Each row has a class, written after it.
8  13  -9  7  -2  -7  -1  -1  9  -3  15  -8  -29  18  -6  -1  1  5  -4  20  12  11  8  -2  -22  -4  7  -6  0  4  3  -22  23  -14  6  -8  -5  26  -11  -15  -23  5  -10  -10 | j279
1  -4  -2  -11  15  14  -12  -5  10  -5  -23  -2  -25  -12  8  -1  6  -3  9  3  5  -6  -1  28  2  -24  -26  -9  -15  5  15  9  0  -18  8  -8  -1  30  -8  -10  20  -7  0  -1 | j38
41  18  8  -7  22  32  31  7  12  14  11  8  -40  -24  4  2  -8  17  -38  -17  25  -38  -10  5  28  -28  -41  3  -14  27  32  -6  33  -2  -6  -17  -20  -23  7  -20  114  -31  23  24 | j980
-18  12  -9  9  -25  20  -3  -3  -17  0  7  -13  3  12  -1  -1  -8  22  -3  3  -5  21  19  17  9  12  11  -23  2  0  -6  -16  7  -11  2  5  1  -20  -18  6  5  -6  -19  6 | j826
0  12  6  -7  3  -2  -21  -19  12  3  2  8  -15  13  20  12  26  13  -1  -12  9  -4  -15  1  20  -8  6  -3  -15  25  0  -4  30  8  -19  -11  -12  12  -6  -21  14  -4  -26  4 | j109
-29  -3  -17  -6  -13  -11  -22  -5  33  11  8  1  14  5  12  -5  3  -9  3  18  0  10  -3  7  -2  -10  -1  -9  -21  2  -13  4  -8  5  3  -3  13  15  -5  -1  -11  16  -41  -12 | j38
1  8  -4  11  -2  9  -7  -3  12  3  4  -11  -12  9  11  2  -8  11  1  -4  8  -3  -7  -2  13  -4  8  1  6  10  14  -3  -5  -7  -8  -18  -6  -16  -8  -13  40  -1  7  7 | j826
-19  10  11  2  -34  10  -17  -20  -34  -5  -3  1  6  19  18  -14  -13  18  -20  -1  0  13  7  14  -1  -8  1  -29  0  -3  -1  -17  21  -23  -3  0  -10  4  -9  21  15  4  -10  -14 | j165
-25  -11  -1  -2  -18  8  -12  -9  8  11  -4  2  26  8  16  -4  -13  26  42  11  14  8  16  43  50  21  -22  -17  16  5  -11  3  0  -1  -21  -24  1  -13  1  6  15  -18  -81  7 | j826
6  -6  18  -10  27  -7  -1  -28  -6  3  -11  10  -15  5  7  7  3  -25  -10  -13  -3  -4  -29  13  34  -21  -28  9  5  -10  30  43  -24  -3  -4  -19  15  -5  3  -10  28  -13  -8  9 | j837
-14  7  -3  -4  -17  -17  -9  -10  38  6  3  0  -2  21  16  3  -1  4  11  23  12  5  -15  12  6  -9  -7  -4  -18  -3  1  -5  7  3  6  -5  -6  -2  -18  -13  -29  -2  -33  -3 | j980
-5  -1  -14  -3  -16  -27  -12  -17  54  11  12  -7  3  6  38  14  29  -4  4  24  5  -18  6  5  5  -16  -20  4  -25  -8  4  -1  17  -3  -9  -13  4  15  -10  10  -18  -11  -52  -7 | j817
-23  -9  22  -2  -9  -16  -20  10  55  11  -42  12  -6  -29  2  -26  3  6  27  -11  17  1  4  6  4  -7  -5  7  20  -16  -7  7  -50  8  10  -14  -7  -15  -11  -21  -48  25  -14  2 | j407
-5  13  -3  31  6  -7  -33  -6  -23  -6  1  14  -32  -20  -7  -25  -5  25  23  -1  45  7  38  7  17  -11  -26  0  26  44  -21  -21  34  -27  6  -32  -15  41  29  18  -75  21  -25  -21 | j279
-19  1  1  1  -15  15  -6  0  3  2  9  -14  6  23  1  4  -6  19  -1  -3  8  16  20  17  2  8  8  -14  0  -7  -5  -21  6  -3  -1  -7  -7  2  -12  -10  -12  5  -29  5 | j407
-5  12  -4  3  12  21  -5  -10  -6  -4  -18  -2  5  -13  2  -8  14  0  3  -13  -2  15  -7  -20  -1  -2  21  7  -2  9  -10  -28  9  3  0  5  -7  -3  4  -5  9  10  -8  -5 | j449
-26  5  -14  10  -26  -17  -16  3  26  14  11  -2  11  20  22  -5  13  10  -17  15  6  0  -4  1  18  -6  -10  11  -14  0  -4  11  -6  5  -2  -8  -4  -7  -11  1  -26  -1  -55  -4 | j817
-12  10  3  -12  4  18  -5  7  -21  -5  10  -5  -4  18  -15  -6  2  13  13  -13  12  8  17  13  -5  13  12  -13  6  3  -17  -27  -15  -2  5  7  -27  8  -2  -16  7  -17  -8  2 | j109
-3  -1  8  -1  7  16  -7  -5  0  4  -12  -4  -5  -11  -5  -7  -8  4  4  -13  4  8  -13  -3  6  -5  10  -7  -7  16  1  -11  8  -7  3  -13  -4  22  15  -4  31  6  7  3 | j38
14  -6  -5  1  11  25  1  -4  0  -8  -11  -4  -18  18  -8  2  12  -19  1  4  8  5  -11  16  8  -12  -12  11  -9  1  17  22  2  -10  -8  -3  14  11  -18  -9  12  -2  11  1 | j449
0  4  1  -1  11  13  -8  4  8  4  -12  -7  -2  -7  3  -4  -7  2  12  -16  2  7  -18  -10  11  -10  17  -5  -4  14  0  -13  4  -7  -6  -11  7  12  19  -9  33  9  5  3 | j38
-17  -4  -27  8  -8  -26  -33  -36  -1  3  -10  15  8  35  19  0  49  -12  -23  54  -22  -37  -33  -9  15  1  26  1  -44  -36  12  6  -24  16  -3  25  37  16  7  -1  0  -25  -27  -11 | j837
48  30  -32  24  16  -11  -29  11  32  -4  14  2  6  29  32  11  4  33  10  27  35  -16  12  10  47  -24  -19  -4  -15  23  1  7  42  12  -18  -23  7  16  -6  21  10  17  -23  -3 | j109
2  -2  -4  5  23  9  0  0  0  -9  14  3  -24  16  -2  3  15  1  -2  34  12  -4  -11  28  7  -11  -42  1  -5  12  27  46  -4  -18  -1  -9  0  5  -30  -4  2  -5  -9  17 | j279
-17  4  6  -1  -11  11  2  -2  -11  -2  -9  -1  0  0  17  0  -11  11  -3  -7  0  11  15  7  1  7  13  -15  4  4  8  -15  -2  -11  -2  -9  -11  -4  -16  4  10  -10  -16  -1 | j165
8  9  9  12  9  -3  0  -2  12  7  -3  -1  -9  16  10  1  1  4  -3  -12  6  -7  -17  -10  26  -8  6  9  8  5  15  2  -1  1  -2  -12  9  -9  14  -4  17  1  7  8 | j837
-2  4  8  1  9  -3  7  -4  2  2  -15  1  -18  5  20  5  -3  2  -6  -11  0  6  -18  -16  8  -15  23  7  3  8  15  -9  5  -3  -8  -18  -2  1  -7  -9  27  5  8  -1 | j165
-4  1  8  2  7  2  1  -2  17  6  1  -6  -13  13  9  3  4  15  -3  -8  11  -2  -8  -17  21  -14  3  6  -2  5  8  -5  -5  2  6  -24  -3  -3  1  -16  13  3  -12  13 | j407
26  32  -8  22  53  3  47  8  -69  -17  20  11  -33  2  -11  18  18  22  61  -4  -30  57  -52  -99  51  11  24  6  5  23  -29  -20  69  5  1  4  -17  -57  25  23  14  4  16  33 | j826
-24  -1  -22  2  -19  6  -1  5  -1  2  5  -15  -1  41  -5  -22  -3  18  20  11  10  19  2  18  -6  11  10  -13  -11  2  14  -10  -8  -7  14  -17  3  -8  0  -9  0  19  -36  -2 | j449
-18  7  8  -2  -16  14  1  -2  -11  -4  -10  -2  -5  1  11  3  -8  12  1  -6  -4  20  14  9  -9  9  16  -21  3  0  -3  -24  3  -10  -8  1  -11  -5  -15  0  12  -8  -16  -1 | j165
2  15  -7  7  -15  -4  -10  8  1  5  0  -11  -2  14  8  -3  1  2  4  4  12  9  14  4  -23  6  4  2  -3  -8  1  -30  21  -17  -13  8  -5  21  -4  -12  -31  1  -11  -17 | j817
-43  -1  0  0  -8  -29  -7  -28  12  5  31  6  1  -32  16  9  8  -2  5  4  13  13  1  5  18  1  -13  -25  -16  11  -9  5  -24  4  -4  -22  -8  -17  -24  15  46  0  -57  -2 | j826
-15  3  9  3  -28  27  11  -7  10  0  -4  -6  17  6  0  -10  4  8  23  4  5  7  6  -10  15  17  34  -13  1  -3  5  -8  -5  -8  -7  -6  21  -18  0  18  13  -19  -15  -1 | j449
7  16  4  5  -12  8  -20  4  5  1  4  0  -24  9  -5  -8  1  15  1  1  15  3  19  1  -22  -8  -5  -11  0  12  -8  -34  27  -8  -12  9  -5  24  12  -13  -14  14  -3  -12 | j109
17  5  2  -5  1  4  -4  -3  4  -3  -17  -8  -21  7  20  3  8  -1  -7  -3  20  -14  2  46  9  -20  -38  13  -4  -13  18  15  -3  -24  -1  -4  -22  15  -18  -8  1  -17  -9  2 | j817
5  -9  -2  -3  8  25  -6  -4  -4  -16  -21  -1  -35  15  15  8  -3  1  -6  2  4  3  5  24  12  -21  -19  2  -9  1  21  2  -16  -21  -1  -12  -15  17  -17  -6  25  -19  0  7 | j165
-9  15  -7  12  -1  19  -2  1  -36  -7  -5  -5  8  11  10  4  -23  11  -5  -6  -1  33  16  17  3  10  18  -18  9  7  1  -18  11  -10  -18  4  0  -1  -12  12  7  10  -11  -2 | j165
7  -12  6  -10  23  26  0  -9  10  -8  -1  2  -26  4  -4  10  12  4  -1  5  13  -1  19  14  9  -27  -39  8  -11  -3  8  5  0  -10  13  -14  -17  16  -12  -9  -5  -5  -2  14 | j407
-42  -12  -33  -8  11  41  -20  -28  -47  5  17  21  -13  3  -10  -14  -17  -27  -12  -5  -14  79  -1  -20  -35  3  -24  10  -23  32  -13  -27  0  -34  -3  26  -10  -17  28  -15  19  42  -26  11 | j165
24  11  -29  28  -22  -5  -18  17  0  -13  10  -13  -43  49  -8  -17  -40  -7  8  9  18  24  24  38  -49  -9  13  -6  15  -2  3  -28  13  -6  -22  29  -8  32  5  -4  -36  62  46  -38 | j109
-39  -10  -55  -9  8  44  -9  -3  -63  -10  22  0  -5  -7  -21  -14  -7  -21  -1  -20  -4  -5  58  35  -11  7  1  -14  -1  20  -18  -14  -3  -13  32  12  -39  12  -2  8  -25  -17  21  -23 | j38
-1  5  -8  17  -28  4  -7  0  9  -3  4  -6  -32  12  -7  -14  -7  4  -13  17  9  12  8  19  -23  9  14  -1  13  -2  0  -21  22  -17  -5  2  -12  20  -9  -8  -25  11  -4  -14 | j279
-27  7  9  -2  -16  20  -7  4  -16  -3  9  -3  -1  13  -9  -3  3  23  2  -4  1  16  10  11  0  10  10  -22  -1  9  -10  -20  8  -2  -6  5  -13  0  -5  -6  1  -4  -25  2 | j109
5  21  11  1  -11  -10  -6  -10  14  2  10  -2  -13  9  6  1  -19  -3  0  11  30  -1  0  11  -23  -7  -4  -12  -7  1  13  -32  30  -9  -8  -3  -12  21  -9  -21  -18  7  4  -21 | j980
0  13  -13  6  -14  10  -12  -14  7  -3  -5  -2  -46  -2  9  1  17  10  -23  2  7  -7  12  35  9  -16  -21  -5  -8  2  14  9  27  -14  12  -13  -21  -3  -45  -6  14  -9  8  -1 | j826
0  5  2  5  18  3  5  -7  1  1  6  -12  -6  8  -3  -1  3  10  2  5  7  -1  -21  1  19  -3  2  -1  9  12  9  3  1  -11  6  -26  -9  -3  1  -7  30  -4  -11  18 | j279
-15  9  5  -4  -9  16  5  -7  -5  -2  -14  -5  -1  1  13  -2  -13  14  -8  -3  -8  19  16  9  -14  -2  19  -21  3  -4  10  -28  2  -6  -6  0  -7  -5  -12  1  18  6  -8  -4 | j165
2  7  -3  15  -24  39  -34  25  7  -9  -30  -3  -13  10  -10  -9  10  40  -15  -11  -14  5  21  -3  -8  -11  24  -17  -9  19  -9  -39  23  -1  -10  28  6  11  0  -14  -21  13  21  -1 | j109
-49  -6  4  -5  -11  -32  -48  -18  -1  7  61  4  29  21  -7  -12  20  -12  -7  19  11  -14  2  9  -10  -9  -32  -14  -1  5  -24  21  -9  7  -19  -21  7  21  5  18  -16  13  -40  -14 | j109
-9  5  20  5  -19  15  5  -3  6  0  -11  -5  11  6  8  -8  -23  26  17  14  3  -3  -7  14  -1  7  0  -15  4  6  13  -16  15  -7  -3  9  -10  -12  6  7  -5  -4  1  5 | j980
-5  -6  -25  -3  3  -15  -4  -3  38  4  14  5  -6  23  2  8  5  -23  6  6  -11  26  3  -4  15  -6  8  5  -5  -19  1  10  -15  9  -3  -10  26  -10  -15  0  -2  -7  -18  -6 | j837
13  14  -1  10  -9  2  -11  -6  16  8  3  1  -28  18  -15  -10  -2  -5  -5  4  10  11  19  -3  -20  5  3  -2  4  -11  4  -32  16  -7  0  4  10  19  15  -12  -12  3  11  -11 | j837
3  -1  15  5  11  -5  5  -1  24  8  -11  -10  -11  9  18  8  1  20  1  -4  10  -8  -8  -17  23  -15  9  7  -2  7  21  -3  -1  1  0  -28  14  7  3  -12  14  2  -14  12 | j407
16  12  -1  3  -10  7  -13  -12  5  1  -18  3  -34  8  16  -8  -6  -1  -10  -6  -5  14  17  -1  -19  -8  6  -10  -1  3  5  -42  31  -12  -13  15  -4  24  0  -2  7  8  12  -14 | j165
1  12  2  15  -7  7  -8  -5  17  4  1  -14  -13  10  10  3  -6  10  -3  -3  6  -3  -3  -6  28  -10  2  -7  5  10  12  -3  -9  -4  -3  -17  4  -12  -8  -6  28  -10  -5  9 | j826
-9  7  6  0  -4  14  4  -9  -19  -3  13  -10  11  13  -5  -4  -8  19  -4  10  3  13  6  12  8  6  0  -19  8  7  0  -2  7  -15  8  -9  -9  0  -7  5  0  -10  -31  8 | j279
-35  15  12  19  9  45  -13  -7  -39  -11  -33  -22  -9  -52  -8  -8  -1  9  -10  -15  -11  -9  -13  -10  -17  4  17  -16  3  14  -3  -44  -15  -18  8  10  -26  5  41  -10  36  3  11  12 | j38
18  20  1  5  -4  -11  -8  -13  15  10  4  8  -27  13  0  -5  2  -3  -13  8  11  4  17  -5  -17  -7  -8  -3  -2  -10  12  -25  33  -4  3  0  10  21  6  -12  -24  7  -2  -18 | j837
7  24  0  32  9  0  -14  -15  -9  3  0  -23  56  6  2  17  -30  25  -3  41  38  14  52  8  21  -29  15  -12  6  4  -52  -50  -8  6  -8  20  51  56  21  51  -30  22  -38  -31 | j826
-3  10  13  8  -8  5  -9  0  -3  -1  9  12  -12  -9  -6  -4  4  3  -17  11  29  15  15  -15  -2  -3  -9  -4  -11  -9  -6  -17  10  -16  0  -2  4  22  -19  1  -11  3  -6  -10 | j407
14  3  8  -6  18  20  -11  0  5  -18  -12  3  -44  9  -2  7  16  5  3  1  16  -1  -1  18  3  -21  -21  5  -9  8  9  7  -10  -12  3  0  -21  22  -19  -17  14  -16  15  8 | j109
-11  -6  -28  -4  28  12  12  7  15  -6  18  -13  5  -13  4  23  14  -23  24  10  -11  7  5  -29  -2  3  39  -4  -30  3  12  -20  -20  -3  -1  -3  25  9  9  4  -12  -2  -9  9 | j38
8  1  -5  2  -7  3  -3  9  14  -4  4  -7  -27  26  8  8  9  17  -3  -6  7  -6  -15  -6  31  -17  8  -6  -20  13  3  -12  -4  1  1  -11  -8  1  3  -13  28  -4  -18  12 | j109
0  7  -9  3  -6  4  -17  -11  -3  -5  0  -5  -28  11  8  5  11  5  -19  4  5  -4  0  31  13  -12  -12  -1  -6  -6  15  18  2  -14  -1  -18  -3  2  -37  -11  19  -16  -1  2 | j826
8  -6  -2  7  16  25  -27  8  -40  -17  1  0  10  16  -22  -2  -1  -15  -19  -31  13  5  -16  15  35  2  25  9  2  -4  -10  -3  -31  5  -15  -2  -25  16  -4  -9  -6  9  23  6 | j109
-3  26  45  -1  -11  -32  -11  -16  19  20  2  5  3  30  35  -20  8  26  31  17  40  -18  -25  17  -10  7  -27  9  17  1  -3  7  4  0  -32  8  -20  13  22  -9  12  -6  -37  -7 | j817
-13  -9  5  0  25  29  11  -20  5  -8  5  -35  0  3  14  8  -7  -1  33  -36  -15  28  6  -20  20  -11  -10  11  18  38  10  -18  8  -17  20  -39  -15  -6  29  21  -13  10  -30  26 | j449
55  26  -30  20  40  18  -29  -17  17  8  3  -26  24  59  -10  31  -11  -3  -2  54  51  4  15  -20  -33  -28  16  40  -20  0  -3  -19  31  -20  8  -9  48  61  19  -25  -52  35  41  -5 | j407
4  12  -14  -1  -9  3  -15  0  20  3  -1  -5  -26  6  2  -12  -8  -5  10  9  10  20  16  1  -32  -8  1  -10  -13  4  -4  -32  21  -16  7  6  3  36  9  -10  -20  18  -2  -18 | j38
-14  15  16  -7  -2  -20  -18  -9  17  1  -4  8  -41  10  25  13  33  2  -21  18  17  -35  -26  3  -17  -23  -28  9  -15  21  3  30  -2  -2  9  2  -22  18  -37  -41  20  -27  -13  -9 | j109
4  -1  18  5  -19  27  4  -15  7  -2  -15  -25  -1  19  2  -2  -32  24  -1  5  -7  3  16  16  1  0  0  -24  21  14  25  -7  11  -18  9  -15  -7  10  4  -9  -12  -13  -20  6 | j279
-9  1  14  5  10  4  5  1  12  0  -12  -8  -20  3  17  5  6  19  1  -11  7  -3  -9  -10  9  -16  7  7  3  6  13  -10  -6  -1  0  -11  -7  -3  -2  -16  8  11  -4  11 | j407
-39  -3  17  -9  -31  22  8  -10  -12  -2  20  -9  17  31  -4  4  -31  -4  9  -5  7  30  1  36  3  27  12  -25  5  3  11  -16  18  -10  -7  2  -22  -2  -35  -7  -22  -16  -19  -5 | j980
-34  1  9  15  -5  69  -29  25  -50  -39  -7  9  26  -36  9  -3  18  15  -41  -8  -2  5  24  1  -6  0  -2  18  -5  0  1  8  -42  -37  -11  31  -27  -4  -43  27  -22  -36  28  -3 | j817
-2  1  11  1  7  3  1  -9  14  2  -2  -8  -13  13  7  9  6  9  7  -6  15  4  -10  -8  12  -11  9  8  -2  -2  6  -8  6  -6  -1  -22  0  4  2  -14  -3  10  -5  12 | j407
-17  -2  -2  -10  -23  -14  -16  -9  46  10  10  -4  -12  34  15  2  14  9  -7  12  1  -6  6  12  17  -20  -16  -12  -15  9  -6  0  5  13  12  -9  -9  12  -18  -10  -13  -4  -49  -4 | j109
-6  1  10  11  -3  4  -2  7  28  6  -1  -11  -22  25  13  6  5  22  2  -8  11  -1  -3  -14  27  -17  0  9  1  13  11  -2  6  -2  5  -26  4  -1  1  -15  -18  8  -17  17 | j407
2  1  8  -2  1  6  3  -7  9  2  -19  -2  -23  10  14  7  -4  -7  0  -14  -5  10  -17  -12  20  -14  14  -3  2  3  17  -9  8  -8  -12  -21  1  -3  -7  -13  27  -4  0  5 | j165
3  13  -6  15  -1  -2  -8  -2  8  6  5  -9  -14  6  17  2  -2  11  -6  -7  11  -6  -12  -3  22  -6  10  2  1  11  12  -4  -8  -3  -12  -16  2  -16  -4  -11  41  1  -4  8 | j826
1  0  -12  -5  18  13  -25  -1  -5  -9  -17  0  -13  -5  13  -5  -3  -11  -1  5  6  -1  -8  20  -3  -24  -28  6  -7  4  10  16  -2  -23  4  -9  -4  30  -5  -11  3  1  -2  -8 | j38
